arr =
[[-0.69 -5.43  0.19 -4.83  1.60]
 [ 0.65 -0.39 -0.65 -4.15  0.10]
 [ 0.78 -0.34 -1.29 -3.52  0.81]
 [-0.20 -1.86  0.01 -1.59 -0.56]]
What is the first entry of the largest entry's row?
Answer: -0.69
What is the entry in the bottom-right corner?
Answer: -0.56
What is the entry just left of the largest entry?
Answer: -4.83
What is the entry directly above -0.34?
Answer: -0.39
What is the smallest entry?
Answer: -5.43
The first entry on the diagonal from the top-right corner: 1.60
The entry directly below 0.78 is -0.20
What is the entry just left of -1.29?
Answer: -0.34
What is the entry directly below -4.83?
Answer: -4.15
The 3rd largest entry -> 0.78
What is the second largest entry?
Answer: 0.81
The largest entry in the last row -> 0.01
What is the bottom entry of the column that holds the smallest entry?
Answer: -1.86
The entry directly below -4.15: -3.52
The 3rd entry on the main diagonal: -1.29

Questions about the row below.
1) Read off the minimum.
2) Read off the entry just right of the centre entry.
3) Read off the entry just left of -2.04.
4) Read off the entry just right of 2.19.
5) Read off the entry just left of the largest entry.
6) Read off the entry just right of 0.33.
[-1.35  1.02 -3.35  2.19 -2.04 -5.15 -1.97  0.33 -0.76  0.24 -2.36]
1) -5.15
2) -1.97
3) 2.19
4) -2.04
5) -3.35
6) -0.76

Questions about the matrix below.
1) Read off the centre entry.
2) Read off the entry just right of -63.
3) Read off the entry just right of the largest entry.
4) Read off the entry just right of 111.
5) Read off the entry just right of -561.
6) Read off the entry just left of -561.
7) Read off the entry just left of the largest entry.
array([[-211, -315,  195, -409, -165,  -37,  -36, -486, -209, -550,  166,
        -487,  137],
       [-463, -353, -237, -301, -437,  603,  118, -359,   74,  425,   56,
        -343,   24],
       [-368,  219, -317,  142, -275,  111, -152, -458,  -64, -424, -114,
        -106, -275],
       [ -67,  541, -359,   21, -310,  177,  -12, -276,  -63,  208,  135,
        -161,   11],
       [-466, -561, -152, -132, -211, -394, -422,  -96, -100,   45, -122,
        -142, -199],
       [-417,  341, -102,  216,  297,  572,  -30, -337,  418,  -42,  202,
        -130, -334],
       [ -67,   53,  133,  323,   59, -183, -386,  -53, -696, -215, -312,
        -171, -197]])
1) -12
2) 208
3) 118
4) -152
5) -152
6) -466
7) -437

Questions about the array below.
1) Which number is the entry just left of the largest entry?
2) Which number is the 4th entry in reading order?
3) Which number is the largest entry in the first row?
4) Which number is the entry just left of 384?
5) Which number is the entry just left of 269?
6) Which number is the entry just left of 774?
7) Which number is the entry directly below 553?
8) Which number is the 2nd entry on the diagonal from the top-right corner?
[[482 269 713 630 741 658 791]
 [284 553 719 467 678 562 300]
 [693 125 374 615 399 336 774]
 [101 384 433 563 450 311 409]]
1) 658
2) 630
3) 791
4) 101
5) 482
6) 336
7) 125
8) 562

grid =
[[ 0.36  0.94  1.25  0.40  1.62  0.99  0.36 -0.19  0.07 -1.12 -2.02 -0.32
   0.40 -0.25  0.98  1.37]
 [-0.50  1.23  0.34 -0.11 -4.82 -2.04 -1.16  2.32 -1.16  0.64  0.39  0.16
  -1.61  1.42 -2.67 -0.31]
 [-0.47 -0.89 -2.45 -0.63 -0.28 -1.28  0.15 -0.27 -0.02 -0.34  0.16 -0.53
   0.09  0.10 -0.58  0.67]]
The entry just right of 0.15 -> -0.27
Find the entry just left of the largest entry.
Answer: -1.16
The 1st entry in reading order is 0.36
The entry just right of -0.53 -> 0.09
Find the third smallest entry.
Answer: -2.45
Find the entry just right of -0.34.
Answer: 0.16
Find the 3rd entry in reading order.
Answer: 1.25
Find the 2nd entry in reading order.
Answer: 0.94
The entry just right of 1.23 is 0.34
Find the fourth entry in reading order.
Answer: 0.40
Find the entry just right of -1.12.
Answer: -2.02
The entry just right of -0.50 -> 1.23
Find the entry just right of 0.98.
Answer: 1.37
Find the entry just right of 1.62.
Answer: 0.99
The maximum -> 2.32
Find the entry just left of -0.28.
Answer: -0.63
Find the entry just right of the largest entry.
Answer: -1.16
Find the entry just left of the smallest entry.
Answer: -0.11

Questions about the row below.
1) What is the third entry from the end?
2) What is the 4th entry?
3) What is the 3rd entry?
[0 2 9 4 7 0 2 0 1 5]
1) 0
2) 4
3) 9
